Here is a tiny trained network, its code and every weight. The questions are about switching its units off for an input and a class, where a switched-off unit gives its printed mean instead of its output.

import numpy as np


def w(rows, s, z=0):
    codes = np.array(rows[::2]) - 128.0
    scale = np.full(codes.shape[1], s)
    scale[-1] = z or s
    return codes * scale


def norm(h):
    return h / np.sqrt((h * h).mean(-1, keepdims=True) + 1e-5)


def f(y):
    return y / 2 * (1 + np.tanh(0.7978845608 * (y + 0.044715 * y**3)))


def log_softmax(a):
    a = a - a.max(-1, keepdims=True)
    return a - np.log(np.exp(a).sum(-1, keepdims=True))


def net(x, mask):
    res = np.array(x, float).reshape(1, 5) / 4 @ E
    u = 0
    for l in range(3):
        y = f(norm(res) @ A[l][:, :-1].T + A[l][:, -1])
        res = res + np.where(mask[u : u + 11], y, B[l][:, -1]) @ B[l][:, :-1]
        u += 11
    return log_softmax(norm(res)[-1] @ U[:, :-1].T + U[:, -1])


A, B = {}, {}
E = w([
[112,138,200,188,108,128,111,113,94,125],'x0',
[249,145,89,120,108,92,165,128,124,159],'x1',
[119,85,213,154,190,161,168,111,85,55],'x2',
[107,105,140,145,134,61,85,107,102,78],'x3',
[126,120,132,135,130,197,41,97,61,124],'x4',
],0.018)
A[0] = w([
[78,118,153,129,138,87,80,126,124,80,215],'0.n0',
[236,135,180,146,117,170,176,128,116,157,206],'0.n1',
[62,122,90,127,134,76,117,126,145,113,33],'0.n2',
[184,135,80,126,118,161,48,126,121,155,151],'0.n3',
[156,135,225,149,118,158,100,122,104,123,123],'0.n4',
[157,128,160,133,132,72,203,130,137,116,167],'0.n5',
[5,135,175,131,124,225,130,138,143,147,87],'0.n6',
[113,113,124,111,169,172,194,129,129,62,106],'0.n7',
[108,119,117,125,131,30,68,127,120,88,3],'0.n8',
[136,120,144,124,147,177,140,128,112,96,44],'0.n9',
[135,130,140,130,126,143,77,124,114,109,189],'0.n10',
],0.033,0.0034)
B[0] = w([
[118,105,143,147,124,162,83,141,81,83,208],'0.n0',
[222,167,170,65,118,139,95,99,113,90,207],'0.n1',
[116,169,182,80,134,133,111,186,115,158,178],'0.n2',
[131,101,42,169,138,191,107,75,149,165,194],'0.n3',
[128,96,180,147,130,129,85,201,75,162,202],'0.n4',
[134,124,81,128,115,64,204,126,130,56,195],'0.n5',
[125,118,206,152,188,131,78,3,125,171,251],'0.n6',
[85,94,110,178,166,130,146,69,160,141,196],'0.n7',
[173,150,202,144,128,49,95,63,138,148,187],'0.n8',
[89,127,139,131,165,53,119,102,132,115,170],'0.n9',
[159,64,116,170,155,72,117,135,130,121,166],'0.n10',
],0.036,0.03)
A[1] = w([
[50,149,166,145,74,169,132,169,184,91,45],'1.n0',
[148,113,150,131,146,174,162,173,148,150,1],'1.n1',
[55,150,118,51,160,226,28,128,117,103,68],'1.n2',
[174,128,4,49,144,245,129,176,166,132,102],'1.n3',
[200,121,106,115,60,160,92,148,113,182,82],'1.n4',
[22,59,165,157,181,132,168,134,152,126,137],'1.n5',
[52,64,54,192,159,154,179,159,151,180,117],'1.n6',
[114,219,140,62,129,83,174,83,217,167,171],'1.n7',
[92,208,113,14,90,94,85,212,181,240,160],'1.n8',
[93,235,154,198,32,132,163,99,181,240,51],'1.n9',
[126,98,91,56,163,221,156,103,135,101,56],'1.n10',
],0.026,0.0037)
B[1] = w([
[142,105,139,171,144,85,167,136,106,147,128],'1.n0',
[131,87,121,160,105,96,103,104,105,95,125],'1.n1',
[203,106,125,186,160,151,169,90,112,165,198],'1.n2',
[113,197,60,88,2,172,105,137,87,213,223],'1.n3',
[82,124,87,127,109,158,146,66,152,158,205],'1.n4',
[73,137,69,139,159,160,93,174,121,161,252],'1.n5',
[34,178,47,53,135,116,112,150,176,113,167],'1.n6',
[165,126,69,164,151,134,171,178,192,69,225],'1.n7',
[197,4,166,66,134,187,121,229,181,180,181],'1.n8',
[77,57,93,93,179,112,109,217,122,124,173],'1.n9',
[202,180,114,143,128,147,171,98,106,194,172],'1.n10',
],0.032,0.014)
A[2] = w([
[11,100,72,171,97,98,157,126,153,170,127],'2.n0',
[99,162,173,127,21,48,119,242,124,148,30],'2.n1',
[106,127,169,125,86,121,153,125,121,163,99],'2.n2',
[177,128,86,148,85,163,21,100,124,184,79],'2.n3',
[117,242,252,94,116,140,129,206,88,71,39],'2.n4',
[114,123,151,198,115,138,62,74,124,130,44],'2.n5',
[89,232,114,146,121,144,103,180,132,146,38],'2.n6',
[46,79,133,203,163,191,223,184,116,167,1],'2.n7',
[63,102,158,81,56,155,109,172,149,128,116],'2.n8',
[54,172,244,130,91,217,125,97,147,196,116],'2.n9',
[104,123,214,116,81,111,60,107,110,100,118],'2.n10',
],0.024,0.0044)
B[2] = w([
[46,151,125,133,102,107,103,180,121,117,164],'2.n0',
[143,146,88,39,125,207,158,140,91,54,144],'2.n1',
[142,95,94,195,87,169,99,143,113,28,128],'2.n2',
[77,106,164,186,165,161,209,129,137,151,248],'2.n3',
[39,177,166,148,63,72,100,196,108,145,159],'2.n4',
[133,125,146,115,216,150,167,114,129,110,251],'2.n5',
[137,197,186,194,110,140,139,142,138,175,137],'2.n6',
[124,152,92,251,87,82,130,213,128,136,148],'2.n7',
[118,100,137,153,137,140,141,158,111,124,138],'2.n8',
[182,25,88,183,133,148,148,104,69,57,211],'2.n9',
[108,129,120,65,98,172,94,110,139,173,222],'2.n10',
],0.031,0.022)
U = w([
[158,85,136,93,117,151,132,254,181,148,18],'0',
[9,123,64,170,162,90,138,139,182,118,125],'1',
[151,152,229,67,69,66,70,178,67,85,1],'2',
[154,187,52,114,32,204,155,105,129,197,146],'3',
[196,186,104,97,90,50,227,130,179,36,119],'4',
[120,72,209,185,208,134,74,37,86,148,225],'5',
],0.015,0.0033)

Each question gives the input, the list of numbers given to net, and the class t.
The units are the neurons (one row each of A and B). Each row of codes is followed by its name. A weight is (code - 128) times the scale printed after its matrix; where a second scale follows, it is the last column's (A, B and U).
mask holds one flag per neuron, layer by layer. A switched-off neuron (its flag False) gives its mean, the last column of its row in B, instead of its output. The means were averaged over made-up inputs and are rounded, as every weight is.
A unit's drop is (log p(t) with every unit on - log p(t) with that unit switched off) / (log p(t) with every unit on - log p(t) with every unit switched off).
The circuit of an input: a set's keep is (log p(t) with only the set's units on - log p(t) with every unit switched off) / (log p(t) with every unit on - log p(t) with every unit switched off). Starting from the 12 units with the biggest drops (on a tie, the unit counted first), units are removed one at a time, each time the one whose removal leaves the highest keep (on an exact tie, the one counted first), for as long as the keep stays at least 0.8.
units of the circuit, in order: the units of the circuit, biggest drop first
most important unit: the unit with the biggest drop
k most important neurons: the k neurons with the biggest drops, biggest first
k most important neurons of layer l: the k neurons of layer l with the biggest drops, biggest first
drop of u: that unit's drop, to one decimal
input [1,-3,3,7,-8], class 2: most important unit -> 0.n0
input [-8,-1,-4,5,-7], class 0: units of the circuit, in order -> (0.n2 0.n6)
input [5,1,-7,6,-5], class 2: units of the circuit, in order -> (0.n2 0.n3 0.n7 2.n4)
input [3,7,1,-2,7], class 3: units of the circuit, in order -> (0.n6 0.n3)
input [4,0,-5,2,7], class 1: 4 most important neurons -> (0.n3 0.n1 0.n6 1.n6)
input [-5,1,-3,3,-4], class 0: 2 most important neurons of layer 0 -> (0.n2 0.n6)
input [-8,0,-8,3,4], class 3: units of the circuit, in order -> (0.n3 0.n6)
input [2,5,8,-1,2], class 2: units of the circuit, in order -> (0.n1 0.n6)
input [-6,2,6,0,8], class 1: 3 most important neurons of layer 0 -> (0.n6 0.n7 0.n8)
input [-3,4,-8,5,4], class 1: units of the circuit, in order -> (0.n6 0.n1)
input [4,2,3,7,1], class 2: 3 most important neurons -> (0.n6 0.n3 0.n7)
input [-2,-1,1,3,-4], class 4: units of the circuit, in order -> (0.n5 0.n6)
input [-4,2,7,4,3], class 1: 2 most important neurons -> (0.n7 0.n6)
input [-6,-2,-7,1,6], class 3: most important unit -> 0.n3
input [7,4,8,7,-8], class 4: 3 most important neurons -> (0.n5 0.n6 0.n2)
input [-3,-3,-8,5,-1], class 0: 2 most important neurons -> (0.n2 0.n6)
input [4,3,-2,-1,7], class 3: 2 most important neurons -> (0.n3 0.n6)
input [-7,-3,2,4,-7], class 1: 2 most important neurons -> (0.n1 0.n7)
input [-3,0,6,2,2], class 1: 2 most important neurons -> (0.n7 0.n1)
input [7,-1,-8,6,-5], class 2: most important unit -> 0.n8
input [-7,-5,-8,-6,5], class 3: 2 most important neurons -> (0.n3 0.n8)
input [-7,0,-6,4,-2], class 0: 2 most important neurons -> (0.n6 1.n8)
input [4,2,-1,-8,-1], class 3: 2 most important neurons of layer 0 -> (0.n6 0.n8)
input [8,-2,-3,1,-6], class 2: drop of 0.n3 -> 0.2
input [-8,3,-7,-1,-8], class 0: drop of 0.n0 -> 0.4
